Below is a small trained network, with its code and all its weights. Each question gives an input and a target symbol and asks what happens when units are switched off, that is, made to give their printed mean instead of their output.

import numpy as np


def w(rows, s, z=0):
    codes = np.array(rows[::2]) - 128.0
    scale = np.full(codes.shape[1], s)
    scale[-1] = z or s
    return codes * scale


def norm(h):
    return h / np.sqrt((h * h).mean(-1, keepdims=True) + 1e-5)


def f(y):
    return y / 2 * (1 + np.tanh(0.7978845608 * (y + 0.044715 * y**3)))


def softmax(a):
    e = np.exp(a - a.max(-1, keepdims=True))
    return e / e.sum(-1, keepdims=True)


def log_softmax(a):
    a = a - a.max(-1, keepdims=True)
    return a - np.log(np.exp(a).sum(-1, keepdims=True))


def net(x, mask):
    ids = ['ΓΠΣΨαβδμξω'.index(c) for c in x.split()]
    T = len(ids)
    res = E[ids] + P[:T]
    r = norm(res)
    for j in range(3):
        rows = slice(4 * j, 4 * j + 4)
        q, k, v = (r @ M[0][rows].T for M in (Q, K, V))
        z = softmax(np.where(np.tri(T) > 0, q @ k.T / 4**0.5, -1e9)) @ v
        o = O[0][rows]
        res = res + np.where(mask[j], z, o[:, -1]) @ o[:, :-1]
    y = f(norm(res) @ A[0][:, :-1].T + A[0][:, -1])
    res = res + np.where(mask[3:19], y, B[0][:, -1]) @ B[0][:, :-1]
    return log_softmax(norm(res)[-1] @ U[:, :-1].T + U[:, -1])


Q, K, V, O, A, B = {}, {}, {}, {}, {}, {}
E = w([
[168,109,146,110],'Γ',
[4,183,84,53],'Π',
[167,85,110,163],'Σ',
[163,77,127,174],'Ψ',
[168,108,158,120],'α',
[166,111,136,94],'β',
[152,106,185,144],'δ',
[143,67,168,160],'μ',
[155,96,171,165],'ξ',
[216,178,14,171],'ω',
],0.018)
P = w([
[102,144,110,118],'0',
[151,64,252,136],'1',
[133,204,120,124],'2',
[154,67,67,123],'3',
[121,72,251,103],'4',
[19,178,146,127],'5',
[148,59,75,117],'6',
[141,80,233,84],'7',
[121,214,172,157],'8',
],0.016)
Q[0] = w([
[93,141,110,121],'head 0',
[71,167,70,137],'head 0',
[103,129,166,139],'head 0',
[157,177,151,135],'head 0',
[135,115,168,86],'head 1',
[152,202,108,131],'head 1',
[194,150,154,110],'head 1',
[49,242,119,129],'head 1',
[251,89,137,94],'head 2',
[173,4,86,75],'head 2',
[85,115,74,106],'head 2',
[214,187,145,172],'head 2',
],0.017)
K[0] = w([
[110,117,153,132],'head 0',
[162,85,119,112],'head 0',
[127,133,141,165],'head 0',
[84,110,77,172],'head 0',
[55,112,158,143],'head 1',
[107,126,84,124],'head 1',
[91,78,112,164],'head 1',
[111,198,113,205],'head 1',
[99,8,92,132],'head 2',
[182,27,126,43],'head 2',
[142,143,138,85],'head 2',
[51,114,84,177],'head 2',
],0.018)
V[0] = w([
[162,141,193,62],'head 0',
[94,46,186,93],'head 0',
[195,9,134,3],'head 0',
[101,150,135,210],'head 0',
[60,143,118,139],'head 1',
[118,155,52,184],'head 1',
[187,169,110,138],'head 1',
[72,165,232,187],'head 1',
[160,160,64,189],'head 2',
[104,46,67,1],'head 2',
[40,135,70,92],'head 2',
[183,228,131,100],'head 2',
],0.0083)
O[0] = w([
[123,178,202,83,140],'head 0',
[70,136,191,100,165],'head 0',
[139,93,121,72,147],'head 0',
[84,141,129,179,165],'head 0',
[121,82,87,203,35],'head 1',
[46,117,176,164,29],'head 1',
[113,86,213,122,119],'head 1',
[140,113,106,206,160],'head 1',
[85,117,112,184,157],'head 2',
[105,54,188,190,127],'head 2',
[81,23,26,90,10],'head 2',
[254,99,38,134,3],'head 2',
],0.0065,0.0041)
A[0] = w([
[129,178,133,207,133],'neuron 0',
[98,22,154,64,131],'neuron 1',
[69,75,160,117,40],'neuron 2',
[130,113,110,145,100],'neuron 3',
[48,134,152,99,90],'neuron 4',
[204,159,163,109,93],'neuron 5',
[64,97,164,138,76],'neuron 6',
[39,203,61,150,49],'neuron 7',
[136,139,155,148,36],'neuron 8',
[141,135,86,168,120],'neuron 9',
[202,69,131,81,101],'neuron 10',
[131,36,134,136,166],'neuron 11',
[172,90,81,69,118],'neuron 12',
[100,123,8,24,151],'neuron 13',
[49,41,63,178,107],'neuron 14',
[22,34,21,110,2],'neuron 15',
],0.015,0.0096)
B[0] = w([
[145,124,107,84,220],'neuron 0',
[111,123,54,88,253],'neuron 1',
[159,122,84,89,141],'neuron 2',
[124,108,177,87,112],'neuron 3',
[127,88,97,149,154],'neuron 4',
[197,108,84,188,211],'neuron 5',
[155,94,115,128,167],'neuron 6',
[45,131,156,154,161],'neuron 7',
[113,144,143,117,112],'neuron 8',
[124,75,147,91,135],'neuron 9',
[89,196,100,135,197],'neuron 10',
[140,182,111,95,255],'neuron 11',
[141,164,92,82,144],'neuron 12',
[21,156,75,171,165],'neuron 13',
[145,78,212,174,174],'neuron 14',
[160,191,173,10,145],'neuron 15',
],0.014,0.0062)
U = w([
[124,162,77,86,95],'Γ',
[62,143,184,139,171],'Π',
[105,85,178,29,100],'Σ',
[99,41,160,169,230],'Ψ',
[138,130,93,99,127],'α',
[121,118,71,119,111],'β',
[156,105,93,197,156],'δ',
[124,6,64,136,142],'μ',
[108,223,167,117,2],'ξ',
[124,93,69,201,143],'ω',
],0.012,0.0052)

Each question gives the input, a string of symbols that net reads in full, and the target symbol t.
The units are the heads (4 rows each of Q, K, V and O) and the neurons (one row each of A and B). Each row of codes is followed by its name. A weight is (code - 128) times the scale printed after its matrix; where a second scale follows, it is the last column's (O, A, B and U).
mask holds one flag per unit, heads first, then neurons. A switched-off unit (its flag False) gives its mean, the last column of its rows in O or B, instead of its output. The means were averaged over made-up inputs and are rounded, as every weight is.
A unit's drop is (log p(t) with every unit on - log p(t) with that unit switched off) / (log p(t) with every unit on - log p(t) with every unit switched off).
The circuit of an input: a set's keep is (log p(t) with only the set's units on - log p(t) with every unit switched off) / (log p(t) with every unit on - log p(t) with every unit switched off). Starting from the 12 units with the biggest drops (on a tie, the unit counted first), units are removed one at a time, each time the one whose removal leaves the highest keep (on an exact tie, the one counted first), for as long as the keep stays at least 0.8.
circuit, biggest first: the units of the circuit, biggest drop first
unit that matters most: the unit with the biggest drop
top k neurons: the k neurons with the biggest drops, biggest first
which heads matter: for each layer, one digit per head in row order, 1 if its drop is at least 0.15 and else 0, layers parted by /
input Ψ Σ Π β μ δ Ψ ω, target δ: circuit, biggest first -> (neuron 5; neuron 1)
input ξ ξ Ψ Γ ξ Σ α Γ Σ, target Ψ: which heads matter -> 001
input Ψ Σ ω ξ Ψ δ, target μ: unit that matters most -> head 1
input β μ α Ψ Γ Ψ Γ Π Ψ, target Π: circuit, biggest first -> (head 2; neuron 1; neuron 5; neuron 11)
input β Ψ β μ Ψ Γ Σ Π μ, target δ: circuit, biggest first -> (head 2; neuron 5)
input Ψ Ψ μ Ψ Π Ψ, target ξ: top 4 neurons -> (neuron 1; neuron 7; neuron 0; neuron 13)
input μ ξ δ Ψ Ψ δ Σ δ Γ, target δ: circuit, biggest first -> (neuron 5; neuron 11)
input μ β Σ, target ξ: circuit, biggest first -> (head 2; neuron 1)
input δ μ Ψ Ψ Ψ ω ξ δ Ψ, target μ: which heads matter -> 001
input Ψ Σ Σ δ Ψ μ, target Ψ: which heads matter -> 010
input δ Σ Σ Γ Ψ Σ Γ Γ μ, target Ψ: which heads matter -> 101
input Γ ω Ψ Ψ μ β, target Π: which heads matter -> 011
input Ψ Σ δ, target Π: which heads matter -> 011
input Ψ Γ Σ Ψ, target Γ: unit that matters most -> neuron 11
input δ μ μ μ Γ Ψ, target ξ: circuit, biggest first -> (head 2; neuron 1; head 0)
input Ψ Ψ Π Γ Π Π Σ Σ Ψ, target Σ: which heads matter -> 001
input ω μ Ψ, target μ: circuit, biggest first -> (head 2; neuron 9; neuron 11)
input Ψ μ Γ α μ Π ω Ψ μ, target Σ: top 4 neurons -> (neuron 5; neuron 0; neuron 10; neuron 1)
input ω Ψ δ Π Γ ξ μ, target Γ: which heads matter -> 010
input Σ Γ μ β ξ β Σ Σ, target Γ: which heads matter -> 011
input ξ ξ Ψ Γ Σ Γ δ, target Γ: top neuron -> (neuron 11)
input μ δ μ Γ δ μ, target ξ: top 2 neurons -> (neuron 1; neuron 0)
